Each row has a name. After each piece below comes the name of the row it's from, unless a question asks for something else. Each question is about the rows just above it. Places in a row count from 1.

[ 85 141 157 137 184] = Pali
[121 161  90 144 171] = vun
[ 85 107 141 131 160] = Vubib
[ 97 177 100 144 133] = buv
[121 161 119 144 171] = denuk
[121 132 132 121  73] = nibeb
[165  78 151 112 124] = bego
[ 85 157 141 131  87] = Luv
[161 161  90 161 171] = Moz
[141  86 128 119 152] = Radab
The one value in Luv and Radab:
[141]
Count of [161] in Moz:
3
Shift each entry of [ 85 107 141] by -1 times 1:
[ 84 106 140]
[ 85 157 141] begins in row and place
Luv, 1
Times [133] occurs in nibeb:
0

[135 150 144 110] : Pilo
[153 144 150 135] : Seza
[153 144 144 129] : miba
[103  99 104 110] : binur
[124 114 151 132] : Taka
[153 144 150 140] : luf
Where does [104 110] start? Give its row and place.
binur, 3
[114 151] begins in row and place
Taka, 2
Times [150] occurs in Pilo:
1
Where do [153 144 150 135] appear?
Seza

[ 99 152 182  80] = boru
[ 99 152 152  92] = giz
[ 99 152  98 106] = kabut
Shift each entry of [152] by +1 times 1:
[153]
[ 99 152  98] begins in row and place
kabut, 1
Row and place where [152  98] starts:
kabut, 2
Move every entry of [98] by +1 step of 1.
[99]
[ 99 152 182  80] is in which row?
boru

[159 126 112 139 164  90] -> zaso
[116 124 142 120 151 113] -> rab
[ 80 139 118 127  77 147] -> Zale
[166 127 131 124 167  88] -> siteg
[ 85 117 128 126  84 171] -> keka
[ 87 133 134 122  85 161] -> nop
[164 142 126  89 166  84] -> lofer
[ 96 135 141 117  88 161] -> Lavu
Which value is in both Lavu and keka?
[117]
Which value is in both lofer and siteg?
[166]
Which value is in both rab and lofer?
[142]
Times [118] occurs in Zale:
1

[155 116 117 140  81] -> gomab
[142 136 142 129 130] -> Vima
[140  88 124 118  78] -> Kig
[ 99 141 130 158 119] -> Vozek
[140  88 189 118 136] -> Kam
[121 107 119 135 190] -> sekab
The one value in Vima and Kam:
[136]
Row and place where [119 135] starts:
sekab, 3
Count of [130] in Vima:
1
Times [119] occurs in Vozek:
1

[128 168 128 106 101 166 128 168] : kol
[ 95 136  95 124 137 136  95  95] : senog
[164 122 127 132 128 128 173 180] : dodi
[137 153 153 124 108 146  98 153] : mul
How many times does kol hold [128]?
3
Which value is in both kol and dodi?
[128]
Where does [164 122 127 132 128 128] start? Give its row and place.
dodi, 1
Count of [153] in mul:
3
How many times does senog hold [136]?
2
Where does [ 95 136] start? Give its row and place.
senog, 1

[ 83  83  83  84  85  86  88  90  91  93  95  97 100 103 105 108 110 113
 116 117 120 122 125 127 128 130 131 132 133 134 134 134 135 134 134 133
 132 131 130 129 127 125 117 116 114 112 110 109 107 105 103 102 100  99
  98  96  95  94  93  92] = tidaf
[ 93  93  92  92  92 101  91  91  91  90  90  90  90 121  89  89  88  88
  87  88 121  87  86  86  86  85  85  86  85  85  85  85  85  85 100  86
  87  87  87  87  88  89  89  90  91  92  92  94  95  96  98  99  99 101
 103 104  73 108 109 111] = miki
[ 83  83  83  84  85  86  88  90  91  93  95  97 100 103 105 108 110 113
 116 117 120 122 125 127 128 130 131 132 133 134 134 134 135 134 134 133
 132 131 130 129 127 125 124 122 120 119 117 116 114 112 111 110 108 109
 107 107 107 107 108 108] = funa
[ 93  93  92  92  92  92  91  91  91  90  90 110 108 105 100 103  97  88
  91  88  87  87  86  86  86  85  85  86  85  85  85  85  85  85  86  86
  87  87  87  87  88  89  89  90  91  92  92  91  95  96  98  99  99 101
 103 104 106 108 109 111] = vazal
[ 83  83  83  84  85 129  88  90  91  93  95  97 100 103 105 108 110 113
 116 117 120 122 125 127 128 130 131 132 133 134 134 134 135 134 134 133
 132 131 134 129 127 125 149 122 129 119 117 116 114 112 111 110 108 109
 107 107 159 107 108 108] = kes
Times [91] occurs in vazal:
6
Count of [121] in kes:
0
Count of [128] in kes:
1
Shift each entry of [85] by +1 times 1:
[86]
Which row holds [ 83  83  83  84  85 129  88  90  91  93  95  97 100 103 105 108 110 113
 116 117 120 122 125 127 128 130 131 132 133 134 134 134 135 134 134 133
 132 131 134 129 127 125 149 122 129 119 117 116 114 112 111 110 108 109
 107 107 159 107 108 108]?
kes
[105 103 102] begins in row and place
tidaf, 50
find: [ 93  93  92  92  92 101  91  91  91  90  90  90  90 121  89  89  88  88
  87  88 121  87  86  86  86  85  85  86  85  85  85  85  85  85 100  86
  87  87  87  87  88  89  89  90  91  92  92  94  95  96  98  99  99 101
 103 104  73 108 109 111]
miki

[127 113 100 144 157 132 133 115 117 129 113 107 128 119 122 112 135 108
 125 150 138 137 100 116 137  80  98 110 143 138 138] : nezo
[140 113 134 117 150 118 109 131 149 122 126 135 109 123 128 129 148 130
 138 109 125 148 100 112 138 103 124 130 145 127 151] : bobo
[148 134 112 137 141 118 135 105 107 129 135 116 113 109 144 114 133  98
 128 123 117 132 100 156 143 103 124 127 122 127 134] : Vit
[127 113 100 144 157 132 133 115 117 129 113 107 128 119 122 112 135 108
 125 150 138 137 100 139 141 109 131 147 131 132 134] : guvof
Move every entry of [124 130 145] by -1 step of 1.
[123 129 144]
Row and place where [141 109] starts:
guvof, 25

[113 128  80 130] = Fabi
[130 129 161 129] = meves
[130 121 130 130] = bedu
Where does [113 128  80] start? Give its row and place.
Fabi, 1
[130 129] begins in row and place
meves, 1
How many times does bedu hold [130]?
3
Shift each entry of [113 128] by +1 times 1:
[114 129]
Which value is in both bedu and Fabi?
[130]

[120 187 105 126 101  95  91 127 124  95  98 130] : Nuv
[124 173  96 129  97  90 124 123 127 147 140 125] : mukor
[124 173  96 129  97  90  93 123 125  89  93 124] : rusus
How many times does mukor hold [124]?
2
Row and place where [105 126] starts:
Nuv, 3
Shift each entry of [ 96 129  97] by +1 times 1:
[ 97 130  98]
[ 95  91 127] with +1 step of 1 on every entry:
[ 96  92 128]
Row and place where [173  96 129  97  90  93 123 125  89  93 124] starts:
rusus, 2
Move every entry of [125] by +1 step of 1.
[126]

[127 121 126 119 137 114 115 133 123 136 135 138] -> Vup
[116 124 109 129 127 127 142 114 129 128 122 116] -> Lazak
[125 112 137 141 136 123 147  94 124 136 138 112] -> bim
[130 127 125 122 129 141 132 127 126 118 110 149] -> gazu
[118 117 121 132 136 126 134 111 123 132 131 129] -> fozaf
[124 126 119 127 127 142 141 118 127 118 111 139] -> ragiz
[108 106 122 148 137 134 149  84 119 132 137 128] -> Dodig
[113 131  98 126 118 128 149 118 136 125 114 103] -> per
[124 131 111 117 124 119 128 135 132 129 121 118] -> Bezi
[109 114 112 141 134 131 150  95 125 131 130 117] -> fov
[119 128 106 126 125 108 126 133 132 137 131 104] -> fubo
[121 117 125 131 138 129 132 112 122 130 129 138] -> Pap
Shared by fozaf and Lazak:
[129]
The row with [121 117 125 131 138 129 132 112 122 130 129 138] is
Pap
[130 117] begins in row and place
fov, 11
Shift each entry of [111] by +1 times 1:
[112]
The row with [119 128 106 126 125 108 126 133 132 137 131 104] is
fubo

[ 66 136 105 185 182 152 108 165  73 114 113 159 115 170 110  68 191 125
 117 122 112  89 150 114  81 125 102 112  80 101 154  68 118 155  70 182
 166 126 114  97 115  84 150 134 137] : Poko
[135  81 185 138  71 144 150 182 106 135  90 135 165 111 114 126 170 168
 100 142 175  97 161 102  70 104 156 115 111 160 140 154  93 123 116 158
 142 137 104 123  86 115 141  70 123] : Zugo
[ 66 142 139 128  98 175 160  87  91 162 152 155  88  74  93 144  87 101
 119 145 134 118 145 118 138 162 139  75 175  79 111 153 177 187 129 162
  88 100 122 129 111 168 164 173 100] : litib
[169  89 189 127 143 101  87 119  66 151  95 126 139 123 104 156 144  86
 188 127  97  70 124  79  91 164 113 133  93 157 104  95 185 178 125 149
 166 163  98 169 188 106 159 130  86] : gez
find: [169  89 189 127 143 101  87 119  66 151  95 126 139 123 104 156 144  86
 188 127  97  70 124  79  91 164 113 133  93 157 104  95 185 178 125 149
 166 163  98 169 188 106 159 130  86]
gez
How many times does Zugo hold [123]?
3
[118 145 118 138] with -1 step of 1 on every entry:
[117 144 117 137]
Times [119] occurs in litib:
1

[124 122 125 129 128 127 133 121 123 130 126 133 123 137 125 121 136 124
 132 128 125 134 130 132 129 122] = kas
[132 131 132 131 123 135 112 135 129 115 122 114 129 131 131 135 109 132
 113 120 131 107 116 131 131 131] = Rora
[121 132 112 137 134 105 137 125 136 136 133 136 136 116 113 126 137 113
 136 134 119 136 136  83 137 128] = duz
[133 133 135 131 127 132 119 134 130 121 128 121 130 134 138 134 118 133
 121 125 133 118 122 130 131 134] = mosi
Count of [136] in duz:
7
Which row holds [133 133 135 131 127 132 119 134 130 121 128 121 130 134 138 134 118 133
 121 125 133 118 122 130 131 134]?
mosi
Move every entry of [130 132] by -1 step of 1.
[129 131]
[124 122 125 129 128 127 133 121 123 130 126 133 123 137 125 121 136 124
 132 128 125 134 130 132 129 122] is in which row?
kas
Times [134] occurs in duz:
2

[147 113 165  91 176] : tevir
[132 101 115 120  94] : telo
[121 127 153 133 106] : basef
[115 161  93 144 153] : Runa
[116  87 116 116  87] : dadem
[124 155  74 136 171] : gufu
[113 165  91 147 154] : Ros
[136  97 181 116 160] : kepu
[123 155  91 137 157] : lera
[162  93 144 125  81] : sar
Count of [161] in Runa:
1
Where does [113 165  91 147] start? Give its row and place.
Ros, 1
Where does [161  93 144] start? Give its row and place.
Runa, 2
Count of [116] in dadem:
3

[114 120 140 118 144 134 116 146 140 109 139 136 143 136 119 139] : nuz
[111 151 126 130 146 121 132 159 121 101 144 121 124 124 109 119] : kulo
[123 114 142 123 129 138 112 138 139 124 130 145 143 139 124 135] : vuv
[110 146 122 128 147 130 124 159 117 103 144 119 121 122 146 122] : ganop
[113 145 130 129 142 114 130 158 129 104 133 123 133 131  96 124] : gaki
[142 148 110 143 129 110 147 131 110 126 131 112 109 114 132 117] : gule
[140 111 130 131 118 138 130 111 137 145 110 139  96 133 131 137] : ded
[143 143 110 143 130 110 110 131 112 110 114 132 132 131 184 133] : Didud
[117 151 110 140 136 110 143 143 113 115 131 115 113 117 136 120] : Viv
Times [143] occurs in Didud:
3
Row and place where [139 124 130 145 143 139 124] starts:
vuv, 9
[147] with -1 step of 1 on every entry:
[146]
find: [117 151 110 140 136 110 143 143 113 115 131 115 113 117 136 120]
Viv
Row and place where [143 129 110 147 131 110 126 131 112 109 114 132] starts:
gule, 4
Row and place where [133 131  96] starts:
gaki, 13

[ 72 109 139 139 112] : mone
[ 72 108  73 149 138] : tosi
[ 72 109 139 127 112] : Ronot
[109] with +1 step of 1 on every entry:
[110]
Which value is in both mone and tosi?
[72]
Move every entry of [73] by +1 step of 1.
[74]
The one value in Ronot and tosi:
[72]

